[100 = 0]
1: [118 101  83  81  98  79 126  87 109 104  96 119  98  73 151 147  75 117
  85 151 118 102 160  79 104 121  70  94  98 105 100  73 107 142 135 141
 104 133 101 104 104]
2: [124 101 105  96 103 128  76  94 108  91 109  95 117 103 100  96  57 104
  67 141 123 103  98  72 144 133  95  93 118 115 119  80  84 102 111 104
 107 117 113  96  98]
3: [117  87 112 127 116 146  84  90 132 100 103 112 107 116 101  77 100  49
  77  88 100 109  76  83 104  79  72 122 120 110  93  40 124  91 132 123
  96 101 104 106  89]
4: [107  93  86  91  90 111 108  96 101 100 100 102 113  93  97 101  99  94
 106 120 118 103  92 109  90  87  94 102 101  90 113  96 106 109 101 101
 106 102 107 107  94]
5: [136  96  85 112  77 141  67  84 128 117 112  99 120 111  85  83  73  90
  95 124  93 104  97  82 104  56 100  97 114  80 108 113 104 103 104 121
  94 112 112 100 103] -> 4 2 3
6: [100  91 104  99  90 111 104 104 102 105 102 102 113 100 101 109  91 103
 102 115 125 107  88 101 117  99 103 109  98 121 108  97  99 110 105 108
 100  96 106 103 104] -> 4 2 5
7: [ 99 104 112 111  99 132  91 105 109  91 103  92 110 107 110  86 110 108
 104 100 101  95  80  96 110 116 106  98 124  99 108  82  96  99  96  90
  93 102 104 103  98] -> 6 4 2
8: [110  89  81  86 107  81 116  96 109 104  92 117 101  77 118 104  80 113
  84 111 107  99 131  95 116  95 103 109 105 106  98 104 112 106 120 140
 109  87 102 101 101] -> 6 4 1
9: [107 112 114 108 111  95 104  88 111  99 102 101  97 117  97  99  83  75
  81 104  93 108 102  84  89  85  88  90 102  89  95  63 107  96 115  92
 106 109  99 102  96] -> 4 7 6
10: [131 100 118 110  92 148  92  86 142 119 115 137 119 104  91  97  99  45
 109 105 106 106  79 106  94  74  81  99  99 110 103  95 136 116 108 137
  94  81 110  97 106] -> 3 5 4
11: [ 99  98  94 103  95  99  85  98 105  88 103 110 115  98  99 109  88 110
  78 124 114  99 104  93 113 102  92 104 113  94 104 101  99 115 102 102
  96  97  98 116 101] -> 6 4 7
12: [135 101  81  81  90  83 131 110  97 105  93 126 102  82 155 137  69 114
  60 141 117 101 155  80 112 109  86 105  79 110 105  61 109 114 140 117
  89  96  92  87 107] -> 1 8 11
13: [129 104 149 129 137 184  71  86 138 100 122 102 109 127  94  87  60 105
  73 124  94 109  89  91 109 109  94 130 119 117 109  49 123 114 115 131
  95  99 109 103  89] -> 3 2 7
14: [119  92  82  96  89 121 124  86 104 102  98 121 116  83 101 123  66  91
 102 138 133  84 105  93 117  92 104 107 101  95 112  86 107 127 123 137
  89 103 114  88 106] -> 6 4 8
15: [ 92 103  80 110 107 140  96 102 103 102 101 105 101  98 101  82  93  98
  98 107 105  96  92  97 117  98  89  90 105  98 123  91 113 101 115  91
  90  91  97 105 101] -> 7 4 6
16: [124  89 118  89  98 122  84  94 137 118 119 130 108 106 107  90  63 105
 107  98 103 107 100  95  77  57 109  85  89  92  90  99 111 129 118 139
  96  97 104  94 100] -> 5 10 4
17: [109  78  72  91  99 123 111  90 106 100 100 110 125  82 134 111  70 106
  90 142 140  96 118  89 123 102  98 109 104 102 110  89  99 112 131 121
 100  91 114  89  93] -> 14 8 6
18: [129  96  93  93  83 120 128 104 107 104 112 114 122  85 156 133  66 120
  90 137 156 100 150  80  92 125  90 102  83 117 114  46 104 111 108 126
  90 116  96  91 112] -> 12 1 17
19: [ 90  97  79  98  96 130 106 105 107 105 103  96 103  99  95 101  98  93
  97 114 111 106  94  99  94  97  96 106  98  98 109  86 107 102 112 101
  85 103 103  90  95] -> 4 15 6
20: [ 95 100 104  92 111 119  82 106  96 100 108  96 111  94 101 100  95 106
  97  97 102 106  98  96 103 118 117 102 100 112  97  93  93  93 103  97
  96  91 105 100  89] -> 7 6 19
21: [131 104 119 112 107 134 116  89  99 124 105 134 114 114  86  85  62  53
 104  95 101 100  92 106  80  66  63 135  93 115  91  29 101 102 102 128
 102  80 109 105  99] -> 3 10 9
22: [109  93  76  95 105 136 100  93 102  91 108  99 112 101 103  93 108  84
  99  97 105 107  91 108 105 106  97  90  97  91 102  89 111  91 117 108
  95 108  98 104 109] -> 19 15 4
23: [136 100 106 109 129 188 100  82 130 117 104 142 135  92 103 101  55  46
 103  88  97  99  84  96  91  80  94 125  95 112 109  23 130 103 132 129
  85  86 111  89  89] -> 21 3 10
24: [ 87  91  82  96  97  81 117  95 111  94  96  97 100 100  94 101 105  50
  97 100 108  96 101  75  94  82  88 106  97 100 105  95 114  94 107 122
  90  96  94  88 103] -> 19 4 9
25: [115  93  99  91 105 146  95  89 125 109 106 121 113 100 105  91  78  56
  82  88 112 105 103  88 110  75  77 128 111 109 113  22 102  86 111  88
  84  95 101  94  95] -> 3 21 23
26: [101  98 118 104  95 110 112  84 134 133  90 107 103  87  86  94 103  55
 101  89 104 114  97 100  73  56  82 139  84 122  84  32 133 125 104 142
 100  74 111 101  90] -> 21 10 3
27: [110 104 115 116 114 128  81 104 129 103  93 101 107 111  97  92 100  51
  89 102  99 100  77  86  95  96  88 114 105  96 103  54 103  96 135 108
  88  98  91 103 107] -> 3 9 25
28: [ 89  87  81  87  94 123  95  83 106 117 101  96 116  96 105 100  97  89
 104 126  97 100 108 109  97  87  90 101 101  90 115  82 104  85 122 102
  96  96 112 110  99] -> 19 4 22
29: [112  94  71  91 103 120 119 107 102 104  88 104  96  90 117 110  94 105
  88 122 111 105 100 100 110  91 100 105  99 106 105  96 104 109 108 102
 100  95 102  94 105] -> 19 4 6
30: [104 105 102 102  98 121  93  90  97  93 104  99 109 109 118 107  96 105
 104 103 102 101  92  99 117  96 115  90 118  98 105  97  99  95 107  94
  80 102 113 104  93] -> 7 20 6
31: [ 98  89  97  97  91 129  99  95 113  91 103 108 110  92 144 109  77  98
 111 124 137 108 134  82 126 106 106 108  94 114 110  88 113  83 119 124
  93  98 101 108 110] -> 17 6 29
32: [127  95  64  83  87 130 100  89 106 117 103 126 123  81 154 118  91  96
 101 162 149 103 143  85 143  93  92 103 115 111 126  74 112 119 128 104
  95 128 108  99 108] -> 17 31 14
33: [ 92  87  71 104  86  93 115  99 107 113  85  97 106  96  97 109  98  79
 105 106 114  98 112 102  96  78  87 100  91  95 105 100 107 108 123 113
  97  97 109  92  98] -> 4 24 19
34: [ 95  94  81  87  96 104 103  99 102  91 102  85 121  95 107 101  93  95
 108 116 103  99  94 104  99  90  94 101 103  86 105 107 108 110 102 110
  99 102 106  91 106] -> 4 19 33
35: [100  89  90  96  99 111  96  93 106 101 106 106 104 108  95  95  93  88
 104 104 113 116  90  88 103  95  96 105 105  85 111  75 113  96 123 102
  96 115 101  90 103] -> 19 22 4
36: [ 95  97  79 103  92  73 113  93  96 100  89  95  94  95  92 100  94  95
  97 108 115 100 115 104 104  90  88  94  74  85 101  82 114 109 101 129
  90  98  92  94 104] -> 33 24 34
37: [ 96  90  81 104  98 135 108  95 101  95  97  91  94 100 105 102 107  91
  89 100 103  94  89 101  97 106  97 105  97 104 113  85 111 102 120 109
  84 100  98  89  95] -> 19 22 15
38: [ 93  93  97  91 106 108  92  95 107  92 105 104  98  94 104 101 100  97
  96 102 112 100 104 100 111  96 109 104 104 121 101 103 100 106 105 101
 100  92 108 105  92] -> 20 6 30
39: [107  98  95  97 105 103 104 100  95 103 107 112  99 104  84  93  96  83
  94 101 102 101  99 101  86  85  99 104 101  96 105  85 112  97 121 110
  89  99  96  97 106] -> 35 19 4
40: [104  97  94 109  95 129  99 108  89 108 106 102 112  96 100 112  84  94
  98 122 107 111 106  93 119 110 102 102 110 107 103 107 106 106 115  91
  96 103 109 100 100] -> 6 19 30
41: [ 94  77  61  84 104 137  92 107 113  96 111  88 101  83 132 119  98  93
  81 146 123 100 105  89 120 102  89 101 123  94 123 115  96 125 126 115
 115 109 117 105  94] -> 17 29 40
42: [124  95  80 113 118 149  89  99  95 114 101 122 122  95  89  94  96  47
  92 116  95  94  87  95  87  92  68 139  98 104 118  35 130 105 111  96
  85  97 109 106  97] -> 25 27 3
43: [115  94  86  99  88 145 102  82  90 103 102  97 120  92 140 115  95 112
  82  99 123 103 125  96 119 103 104  98 107 127 102  92 123  85 124 101
  98  96 100 102 104] -> 31 40 29
44: [ 99 105 101 102 106 109 101  95  94 113 101 109  96 109  90 101 101  70
 107  84 110 104  95  90  85  81 106 113  87  96 102  65 104 109 121 110
  97 100  87 103  93] -> 39 35 9
45: [112  96 101  93  96  98  94  99 102  96 108 121 114  89 134 129  60 112
  98 132 134  90 123  72 133 126  91  98 118 120 104  87  91 110 124 115
  92 107 103 103 103] -> 17 31 11
46: [128 107 129  94 103  87  96  96  96 103 119 115 118  88 111 137 102 117
  67 129 136 109 129  70 125 111 112 108 111 119  88  75  96 120 107 116
  89 101  94 100 103] -> 45 11 6
47: [125 108 111 101  88 130  89  80 105 108 103 126 118 112 103  93  83  44
  99  97 112  93 103  84  99  63  86 131  99 115  97  33 127 100 138 113
 104  91 112 109 103] -> 25 21 3
48: [ 99 102  95 103 107 107  96  95 120  97 111 102  99 105  91  86 102  99
 105 110  94 102 103 104  98 103 101 101 104  88 107  78 103  87 112 101
  95 107 100 105 101] -> 35 39 19
49: [108 102 104 103  94 132 102 114 101 107  99 105  98  99 101  79  94  98
  85  88 104  95  80  91 105 109 111 101  86 118 111  70  99  90 105 100
  96  98  99  99  96] -> 20 37 7
50: [ 85  99  66  92  96 106 128  93 106 101  92 100  92  84 100  92 100 101
  96 106 126 105 119 109  93  75  86 105  80  94 101 104 120 104 116 128
  95  83 106  97 100] -> 33 36 29
51: [115  90  83  86  97 122 103  93 108  92 101 124 112  93 112 116 107 110
  80 140 122  99 140  84 126 107  90  97 104 115 103 106 104 118 119 104
  99  96 119  98 109] -> 17 29 11
52: [116 102  99 108  82 138 104  69 124 117 100 123 113  93  95  88  97  88
 102 107 104 103  98  82 103  78  79 110 104 102 114  51 104  87 125 116
  89 104 100 101  95] -> 35 25 28
53: [ 98  98  92  95  98  97 102  94 106 110  98 104 103  94  97  94  96  85
  85 109 108  96  90 108  87  95 108 109  95  91 101  95 109  98 112 111
 101 103  93  97  98] -> 39 4 19
54: [114  95  84  96  92  76  93 101 109 113  93 100  97  96 101 104  94  93
 110 119 107 107 109 111 102  95  86 102  99  85 110 109  95 106 107 104
  91 105 115 108 101] -> 4 33 34
55: [116  96 117  79 109  72 102 106 103  97 103 113  95  91 111 134  66 117
 112 121  85 103 129  75 117 111  90  98 108 114  85  91  91 115  96 109
 104 103  94 105 103] -> 45 8 11
56: [ 98 100  82 114  95 123  97  86 105  92 113 106  91 107 105 105  94  97
 108 106 101  95 112  97 111 116 105  99 109 110 109 102  94 107  96  89
 110 106 111  98  97] -> 38 40 30
57: [ 87 100  86 102 108 119 104 109 115 106 102  99  97 110 100  93  92  77
  96 102 113 100  91  93 108  93  90 100 108  97 120 108 100 100 125 102
  94 111  92 105  99] -> 19 15 35
58: [100  94  93  88  99 123  91  94 100 102 101  97 105  90  98 103  97  93
  96  95 103  97 115  98 100 101  91 113 108 108  96  95 105 105 103  94
  91  91 103  89 104] -> 38 19 20
59: [104 100  94 114  95 103 101  85  97 109  95 105 112  93  96 102 111  88
 106 110  99  93  93 105  97 104 105  99 100  82 115  81  99  93 124 107
  87 105 104 102  98] -> 48 53 39
60: [134 111  86  72 100  60 132  85 101 110  86  88 103  85  93 146  58  76
  64 157 173  98 165  89 117 112  75 106  79  89 104  48 107 126 129 132
  83  95  89  85 103] -> 12 1 18
61: [101  98  77  99 107  67 114  92 114  97 102 103  96  98  95 107 103  65
 104 122  95 110 105  94  95  89  92  95  95  84 104 116 101 103 101 113
  90 100 102 104 103] -> 54 24 33
62: [ 95  95 102  93 118 123  99  91 125 108  96 114 111 115  97  96  84  50
  94 115 113 101  97  86  81  72  76 132  95  95  97  46 124 108 119 125
  87 104 101 100  96] -> 27 47 44
63: [110  94 125 110 108 140  67 110 108  95 110  99 114  99 101 122  77  95
  84 108  94  94  80  93 115 134 121  97 127 119  99 110  75  86 102  89
 103 113 103 108 107] -> 20 7 40
64: [142 107 129 116 138 129  76  75 129 108 119 100 120 123  98 109  60 108
  72 111  91 104  41  99  94  74  63 122 107  90 118  52 104 126 115  97
  97 100 104  92  96] -> 13 27 9
65: [122 101 117  87 128 107 107  80 122 100 110 123 112 111 107  83  67  52
 104  72 118 111  99  87  85  93  95 126  86 116  91  32 136  95 129 104
  91  92 107 102  86] -> 47 62 25
66: [ 94  92  69  95  86 155 102  97 105  99 101 106 116 101 112  90  98 104
  97 116 113  91 104 107 115  94  98 102  95  98 123  78 120  94 118 110
 100  82 104  96  87] -> 15 19 37
67: [153 111 126 108 114  94 105 103 106  91 121 121 107  85 145 105 103 127
  74  92  93  87 142  97 133 149 105  93 112 112  99  77  90 108 129 122
  82 120  96 105 111] -> 46 45 55
68: [117  84  93  91 103 130 106  99 108 106  94 116 102  92 135 105  75 102
  87 124 128 106 109  95 102  96  95 107 104 102 114  87 109 115 114 108
  96  85 110  94  98] -> 29 17 6
69: [117  99 125 111  99 127  96  93 114 103 102  93 111 110  86  88  70  52
  80  82  97  95  83  90  93  84  81 111 100 109  82  32  99 102 117 114
  80  91  96  99  99] -> 27 3 25
70: [110  95  91  78  92  93  93  94 108  91  92 100 102  93  93 110  89 103
 105 125 119 101 116 105 102  89 107 100  93 114 106 104 111 103 119 104
 114 101 101 104  98] -> 38 4 6
71: [ 97  87  71  94  94 114 115  95 106 105  91  91 111  86 104 109  91  88
  98 130 118  89 121 112 109  91 106 103  95 111 118 105 101 108 117 109
  95  94 106  99 100] -> 29 33 70
72: [ 82  62  39  91  87 197 107  93 107 103  97 101 147  85 119  98  99  87
  92 164 126 100 121 101 134  86  98 113 113 102 149  89 114 103 145 114
  99  99 126 100 107] -> 66 41 17
73: [ 96  87  89  97  98 117  95  89  98  88  96 105 108  90 108  98  99 101
  99 108 105  86 104  95 106  94 105 101  96  94 117  99  98  95 110 101
 103 115 107 102  96] -> 38 4 34
74: [114  83  87  92  92  63 111 110  92  97 108  98 105  84 124 141  70 102
  96 106 127 109 138  88 109  88  81 108  94 105  90 110 106 115 108 122
 104  98  99  96 106] -> 8 55 70
75: [124 109 117 109 117 143 102 112 132 118 107 128 110 120  88  86  72  50
  83  75 100  97  72 107 100  74  81 103 102 109  93  23 133 101 108 126
  86  85 101 102 103] -> 69 3 21
76: [127  94  83  83  99 111  95  96 106  98  94 108  97  83 129  98 107 103
  89 139 125 102 132 105 115  98  98 106 107 114 112  87  99 127 126 117
 105  92 110 105  96] -> 51 68 29
77: [117  89  95  87  99 106 108  94 116 101 106 114 104  81 130 132  76 100
  69 139 111 107 140  78 105 112  95 104  94 115 103 105 116 116 106 127
 104 111 105 107  96] -> 51 8 68
78: [123  90 123 112 143 142  97  79 138 107 103 128 121 107  91  95  55  55
 110 104 100 106  88  94  89  77  64 116 106 115  86 100 128 125 114 145
  94  96 105  92 101] -> 10 62 16
79: [117  95  81  92  95 102 110  84 107  97  99 116 123  87 137  99  64 123
  79 110 157 110 136  81 110 121  88 108  92 103 101  83 108 130 140 127
  82 114  96  90 114] -> 17 45 18
80: [ 93 108  96 110 106 132  92 100  92  94  97  98 111 104  98  82 102  99
  99  89 102  93  75 102  93 115  91  97 111 104 111  81 107  94 103  90
  95  95  96 101 105] -> 7 15 49
81: [111 101  92  96  96 114 102 117  95 109 107 104 115 116 106 122  84 106
  85 131 112  96 113  98 109 103 104  95 113 104  95 103  95 106  98 100
  95  97 107 104 112] -> 40 11 6
82: [109  95  93  97 115  85 100  97  98 105 100  97  95 100  94 117  91  96
 104  99 111 100 119 103  94  93 106  97  88 102  97 110  98 111  97  99
 110 101 110  96  94] -> 38 70 54
83: [ 96  91  79 102 103 110 117 103 109  98  95 105 114  79 100 106  85 108
  80 114 131  98 120 104  98  91 107 110  98 101 110 104 107 113 127 111
 100  93 114  96  98] -> 71 29 50
84: [131  98  73  93  86 114 102  89 116  97  98 124 118  97 149 139  72 114
  98 113 151 107  90  84 145 131  89 109 113 104 123  54 104 104 136 128
  79 130 107 100 102] -> 45 79 17
85: [103 102 119 121 113 163  79  93 110  93  99 112 121 109  90  80  86  99
 107  75  97 103  78  77 115  98  94 115 123 109 103  87  98  80 128 103
  87  96  99 120  98] -> 80 7 15
86: [113  93  85 101  90 125  96 106  91 101 102 104 110  90 130 123  80 114
  81 108 111 102 125  88 130 110  88 109 111  95 113  96  93 122 129 106
 101 105 112  95  90] -> 40 68 17
87: [104 108  99 105 100 129  99 100  95  99  92 116 111 107 104  91 108  97
  89  87 115  90  89 111  97 109 106 106  93 113 116  79 112  94 109 108
  94  87 106  95 100] -> 49 80 37
88: [114  99 126 100 102  27 103  95  98  94 104  98  77 101  89 123  95  84
 110 111  87 115 109 111  95  97  94 102 100  82  86 128  90 113  76 110
 117 102  91  98 110] -> 61 82 54
89: [ 96 115 111 113  92 132  84  92 105  86 102 112 109 108 114  88 107  87
  97  81  93 106  87  92  95 133  97 113 113 114 109  65  92  83 106  85
 108 107  84 110  98] -> 80 7 49
90: [ 98  97  93  97  97 123  96 104 100  98  92  98 102  96 102 106  90  83
  97 100  99 100  89  92  98  83  84 102 104  84 105  92 112  96 118 100
  97 102 114  91 103] -> 19 35 39
91: [ 92  98  90  83  98 120  93 104 117  99  94 117 113  82  96 140  97  98
  95 122 106 112 132  80 129 100  91 116 109  99 108  95  99 122 126 109
  95 103 109  98 107] -> 51 86 40
92: [122 100 129 116 140 110 107  78 104 108  94 124 107 124  90  88  66  55
 111  70 111 106  93  93 105  74  88 130  87 125  89  34 137 104 128 139
  99  80 117 100  96] -> 65 21 47
93: [ 97 105 114  95 111 108 107 102 115 108  96 105 100 110  98 102  99  85
 108 106 108 104  93 104  96  97  87 104 107  87 111  74 107  91 124 100
  81  91 100 101  89] -> 48 39 35
94: [ 98  98  83  98  95 114  97 102 100  89  97 103 113 101 114 101  95  90
 118 120 106  90 108 112 109  93  92 110 108 102 114 121 110 110 113  90
  98 110 105 100  99] -> 34 73 4
95: [144  98 116  87 100  85 100 101 102  94 111 114 116 105 146 156  69 121
  78 160 137 106 146  82 140 147  93  97 109 100 104 106  96 117 101 105
  93 138 100 107  91] -> 45 77 46
96: [108  98 119  92 128  95  86  81 112 120  93 131 105 108 103  84  68  51
  87 103  97 101 107  98 111  57  74 126  89  88 116  42 120 108 126 126
 104  86 108 102  92] -> 62 47 92
97: [ 93 101  96 102  90  88 101  99  96 101 107  91  99  99  98 102  86  94
  95  97 103  97 107 100  91  97  99 101  96  99 105 103 105 109  99 102
  91 101 109 109  96] -> 82 53 38
98: [ 99  88 112 105  95 144  86 102 103 106 108 104 103 115 114  81 101  95
  92  97 112  97  98  96 110 122 112 105 118 109 103  95 100  91 108  77
  92  93 107 109  91] -> 7 20 30
99: [101  92  93  99  97 113 100 102 106 107 100  99 117  91  90  97 101  95
 114 103 121  98  96  93 104  92  94  98 112 103 105  93 103  97 114  94
 101 104 104  98 101] -> 4 19 35
100: [144 104 159 116 107 148  68  94  99 113 111 125 110 113  95  92  57  57
  69  79  86  88  82  87  83 115  79 109 118 125  94  47 110 107 118 125
  95 103 103 110  93] -> 69 75 3
101: [123 101  93  91  94 116 101  99 107 102 115  99 122 105 134 123  75 113
  68 111 147  96 126 105 140 124  97  97 111 107 109  96 103 116 136 114
  86 121 107  92 101] -> 86 45 79
102: [116  95  98 101  88 120 104 105 103  93 102 116 126  87 143  91  74 110
  94 108 100  99 130  89 119 106 104  88 113 122 110  95  99  95 107 106
 103 106 101  93  85] -> 86 43 68
103: [102  98  86  85 101  92 101 100  93 107  84  99 108  97  89  93  96  84
 101 115 113 100  95  94  98  78  91 102  88  88  93  88 105 101 121 110
 104  96 104 101 105] -> 53 39 33
104: [113  88 102 115 125 138  90  83  93 107 116 116 105 113  90 103  85  46
  86 114 103  97  96  72 105  79  91 117  91  90  99  59 115  89 129 116
  91 114 109 104 104] -> 62 27 47
105: [104  97 114  98 118  98 111  78 116  94  93 126 111 117  95  99  82  53
  91  89 107 105  91  86  87  85  75 110  81 102  92  44 116 105 112 122
  87  84 112  95 100] -> 62 65 69
106: [100 103 129 112  87 142  98  77 132 107 111 126 113 106  99  94  59 103
  76 103  98 104  76  93 105  71  92  99 112  90  87  37 103 110 104 118
 106  95 115 106  86] -> 52 69 9
107: [111  92 107  88 100 102 120 113 108 101  98 105 111  97 142 128  69 121
  73 123 156 101 136  87 103 124  93  94 100 118 117  62 105 118 103 106
  91  74 100 100 113] -> 18 68 45
108: [ 94 117 114 107  99  80 105  98 101  91 106  95  86  95 106 108  95 122
  94  86 113 104 114 103  99  98  99 114  93 120  87 114 100 121  89 101
 115  96 101  94  94] -> 82 97 38
109: [120 102  93  87  88  98 106 106 106  99  96 123 117  90 148 101  59 111
  80 144 107  95 149  83 137 119 101 109  99 115 106  93 109 109 129 143
  91 101  98 102 110] -> 45 77 8
110: [ 93 103  95 102 111 106 113  99 107 109  95 112  92  96 100  94 102  72
  93  77 105 110  95  91 109  90  91 113  86  89  88  69 111 103 109 119
  76  95  96  92  92] -> 44 39 93
111: [129  91 127 114 134 126  98  87 128 117 109 136  99 118  88  94  59  54
  70  88 100 106  89 108 107  76  89  96 100 124  81  85 129 102 106 131
  95 108 111 104  92] -> 78 75 10
112: [114 108 112  81  92  49 114  99 101 106  97 121 103  76  97 143 101 117
  78 135 133 102 149 105 118 121  86 104  81 111  94 106  96 127 107 127
  97 112  94  95 107] -> 74 46 77
